[[  1   0  -8 -14 -19 -45 -11 -32  -5   8 -10   0  -5]
 [-40 -42 -29  -1  -4  17 -27 -13 -32  43 -16  -1  30]
 [ 20  14  17  16  11  -2  11   5  20   8  -5   0   7]]
->
[[ 20  14  17  16  11  -2  11   5  20   8  -5   0   7]
 [-40 -42 -29  -1  -4  17 -27 -13 -32  43 -16  -1  30]
 [  1   0  -8 -14 -19 -45 -11 -32  -5   8 -10   0  -5]]

[[ -5  24 -12 -22  -8   9   6 -30   5  -1]
 [ -6  25  -6   6   2   8   4   2  -3   0]
 [ 10  28   3   4   2   5 -11   4   5  23]
 [  4   6   8  -1  -8  -4  -6 -28   0 -31]
 [  0   7 -12   3   1 -11  -4 -49  -2  -2]]
->
[[  0   7 -12   3   1 -11  -4 -49  -2  -2]
 [  4   6   8  -1  -8  -4  -6 -28   0 -31]
 [ 10  28   3   4   2   5 -11   4   5  23]
 [ -6  25  -6   6   2   8   4   2  -3   0]
 [ -5  24 -12 -22  -8   9   6 -30   5  -1]]

[[ -7  -4  -6  13  -9 -11  15 -23 -31   1  20  -9   3 -15  22]
 [ -6  -2  -8 -20 -26  -4   0  17  12   4   4  13  -4  35  31]
 [-26  -8 -10 -14 -22 -19   3 -18   5 -15   9 -10  28  22  33]
 [ -9  -1  -1 -23  -5   4 -29   7  12  38  22  -6  11 -18 -29]
 [ -5  -4   2   9  20   3 -19 -19 -11   7  11  -7   8 -46 -45]
 [-26 -18 -19 -22 -30 -21 -10   7  12 -32   8  38  -7  45  32]]
->
[[-26 -18 -19 -22 -30 -21 -10   7  12 -32   8  38  -7  45  32]
 [ -5  -4   2   9  20   3 -19 -19 -11   7  11  -7   8 -46 -45]
 [ -9  -1  -1 -23  -5   4 -29   7  12  38  22  -6  11 -18 -29]
 [-26  -8 -10 -14 -22 -19   3 -18   5 -15   9 -10  28  22  33]
 [ -6  -2  -8 -20 -26  -4   0  17  12   4   4  13  -4  35  31]
 [ -7  -4  -6  13  -9 -11  15 -23 -31   1  20  -9   3 -15  22]]

[[ 18  21 -40 -19 -13 -29  -6 -18  13 -30  -9]
 [  2   1  -7 -23  15  -3 -26 -27  38 -20  -1]
 [-39   8  10   1  -7 -15  -6  33  37   3  19]
 [ 28 -10   5 -37 -31  20   4 -23 -39  -9  14]
 [ 26 -20  20  -6  19   7  23  -4  -5 -11  18]
 [-24  21 -15  26 -24 -31  -2   4  36   7 -15]]
->
[[-24  21 -15  26 -24 -31  -2   4  36   7 -15]
 [ 26 -20  20  -6  19   7  23  -4  -5 -11  18]
 [ 28 -10   5 -37 -31  20   4 -23 -39  -9  14]
 [-39   8  10   1  -7 -15  -6  33  37   3  19]
 [  2   1  -7 -23  15  -3 -26 -27  38 -20  -1]
 [ 18  21 -40 -19 -13 -29  -6 -18  13 -30  -9]]

[[ 0 34 43 34 -7]
 [30 16  0 16 42]]
->
[[30 16  0 16 42]
 [ 0 34 43 34 -7]]

[[-30  21   7]
 [  1 -36  17]
 [-13 -28 -23]
 [ -3  28 -23]
 [ 38 -28 -12]
 [ 27 -10 -15]
 [ 16   6  -9]
 [ 25 -28 -26]
 [ 38 -15  -2]]
->
[[ 38 -15  -2]
 [ 25 -28 -26]
 [ 16   6  -9]
 [ 27 -10 -15]
 [ 38 -28 -12]
 [ -3  28 -23]
 [-13 -28 -23]
 [  1 -36  17]
 [-30  21   7]]

[[ 13  41  -5  26 -16 -40  -8  33  -3 -18  42 -22  -2  40]
 [ 11  10 -10   3   1  -7  34  27  13  23 -15 -10 -23 -28]
 [  8 -31  12 -15 -30  42 -26  39  34 -24  37   3 -23  42]
 [ 23  30 -17  -6  25  -4  17  -1 -40  -8 -12  25  19 -38]
 [-18   5 -32  19  28  21 -21 -36   9 -15  26  -1 -13   5]
 [-31  26   7 -13 -32   0  37   8  26 -12 -38  36 -21 -32]]
->
[[-31  26   7 -13 -32   0  37   8  26 -12 -38  36 -21 -32]
 [-18   5 -32  19  28  21 -21 -36   9 -15  26  -1 -13   5]
 [ 23  30 -17  -6  25  -4  17  -1 -40  -8 -12  25  19 -38]
 [  8 -31  12 -15 -30  42 -26  39  34 -24  37   3 -23  42]
 [ 11  10 -10   3   1  -7  34  27  13  23 -15 -10 -23 -28]
 [ 13  41  -5  26 -16 -40  -8  33  -3 -18  42 -22  -2  40]]

[[-11  -8 -39  -7  40   8   1   7   2  23  49  -1   7  19  46  33]
 [-26  -5  24 -24 -11  21  -2  12   9  10   7   4  17  11   2 -14]]
->
[[-26  -5  24 -24 -11  21  -2  12   9  10   7   4  17  11   2 -14]
 [-11  -8 -39  -7  40   8   1   7   2  23  49  -1   7  19  46  33]]
---
[[ 23  25 -16  25 -39]
 [ -1   6 -16   6  -1]]
->
[[ 25 -16]
 [  6 -16]]

[[-11 -13  10  -4  47]
 [ 18 -15   9  -9  32]]
->
[[-13  10]
 [-15   9]]

[[-17  37 -24  -6 -47]
 [ 13  13   3   4 -11]
 [ 18   4 -18   5  -5]
 [  7  -5  34  21  -7]
 [ -1  -9 -17   1 -11]]
->
[[ 37 -24]
 [ 13   3]]

[[ 27 -16 -14]
 [ 24  -8 -47]
 [-33   8  10]
 [-14  12  -8]
 [-33  15   5]]
->
[[-16 -14]
 [ -8 -47]]

[[ -7 -19  13  24]
 [ 46 -19 -50  38]
 [  1  -3   0  -1]]
->
[[-19  13]
 [-19 -50]]

[[ 18 -29  21 -20  40]
 [-40 -15 -18  45  20]]
->
[[-29  21]
 [-15 -18]]

[[-15 -20  21  17  33]
 [ 30  -1 -33  11 -22]
 [ -3  25   5  -7 -27]
 [ 52 -23 -49  39 -10]
 [-12   2  10 -11   8]]
->
[[-20  21]
 [ -1 -33]]
---
[[ -3  -5  -7  23   0   2  15  -2  45 -23]
 [-19 -18  -2  22  19   1   3 -21  48 -13]
 [-29  -8   4  28   6   4   7  11  45   4]]
->
[[ -3 -19 -29]
 [ -5 -18  -8]
 [ -7  -2   4]
 [ 23  22  28]
 [  0  19   6]
 [  2   1   4]
 [ 15   3   7]
 [ -2 -21  11]
 [ 45  48  45]
 [-23 -13   4]]

[[ 35  -3 -24  -8   7  12 -10   0  -5  20  10  -3  27  -3   1  22]
 [  9   2 -19 -10  15   9  -2  -8 -11  10   9   5  35  -4  19   4]
 [ 28   9 -23 -10  11  13 -11  -7 -11  19   9   1  27  -1   3  21]
 [-16   8  16   5  -7  -9  -1  -8   7 -15 -10  -1 -26 -10 -13  -6]
 [ 40   4 -17 -10  -4   5  -4  31  11  17  10   5   9  14 -13  15]
 [ 22   4   0   2 -11  -3  -4  17  15   4  -1  -2 -15  -1 -26  13]]
->
[[ 35   9  28 -16  40  22]
 [ -3   2   9   8   4   4]
 [-24 -19 -23  16 -17   0]
 [ -8 -10 -10   5 -10   2]
 [  7  15  11  -7  -4 -11]
 [ 12   9  13  -9   5  -3]
 [-10  -2 -11  -1  -4  -4]
 [  0  -8  -7  -8  31  17]
 [ -5 -11 -11   7  11  15]
 [ 20  10  19 -15  17   4]
 [ 10   9   9 -10  10  -1]
 [ -3   5   1  -1   5  -2]
 [ 27  35  27 -26   9 -15]
 [ -3  -4  -1 -10  14  -1]
 [  1  19   3 -13 -13 -26]
 [ 22   4  21  -6  15  13]]

[[  1  19  -7   5  21  49 -36  20   6 -19  19  21 -32]
 [ -3  13  -7   4  15  27  -7  12   5  -4  11  12 -16]
 [-14  19 -17  -2   7  10  16  22   0  11  20  22 -10]
 [ -8   7  -8   2   5  -3  33   1   3  18   3   2   5]
 [  3  13  -3   6  19  40 -24  12   8 -14  11  12 -23]]
->
[[  1  -3 -14  -8   3]
 [ 19  13  19   7  13]
 [ -7  -7 -17  -8  -3]
 [  5   4  -2   2   6]
 [ 21  15   7   5  19]
 [ 49  27  10  -3  40]
 [-36  -7  16  33 -24]
 [ 20  12  22   1  12]
 [  6   5   0   3   8]
 [-19  -4  11  18 -14]
 [ 19  11  20   3  11]
 [ 21  12  22   2  12]
 [-32 -16 -10   5 -23]]

[[ 18   0]
 [  1  -2]
 [ -8  -7]
 [ -6  21]
 [  9   1]
 [  8  13]
 [  5   5]
 [ -2  10]
 [-13   2]
 [  4 -40]
 [  9  -4]]
->
[[ 18   1  -8  -6   9   8   5  -2 -13   4   9]
 [  0  -2  -7  21   1  13   5  10   2 -40  -4]]

[[ -4   3 -43 -13  19  -1 -12  -1  11   3   1  29]
 [ 10  20  -7   6  11   2 -21   2   1   3   0  28]
 [ -3 -11 -34   4  -1   4 -21   4   8   0 -15  41]
 [-10 -24 -26   1 -11   9  12   9  20   5  -4  12]
 [-15 -18 -15   9 -15  13  15  13  18   1 -13  22]
 [-18 -13 -15   9 -15  13  14  13  15  -6 -15  27]
 [  7 -15   2  11  13  10  38  10  19  -2   7   3]
 [-27  19   3 -10 -22  -6   6  -6  30  -1   4 -21]]
->
[[ -4  10  -3 -10 -15 -18   7 -27]
 [  3  20 -11 -24 -18 -13 -15  19]
 [-43  -7 -34 -26 -15 -15   2   3]
 [-13   6   4   1   9   9  11 -10]
 [ 19  11  -1 -11 -15 -15  13 -22]
 [ -1   2   4   9  13  13  10  -6]
 [-12 -21 -21  12  15  14  38   6]
 [ -1   2   4   9  13  13  10  -6]
 [ 11   1   8  20  18  15  19  30]
 [  3   3   0   5   1  -6  -2  -1]
 [  1   0 -15  -4 -13 -15   7   4]
 [ 29  28  41  12  22  27   3 -21]]

[[  9 -14 -37   1]
 [ 25  -3  -7  12]]
->
[[  9  25]
 [-14  -3]
 [-37  -7]
 [  1  12]]
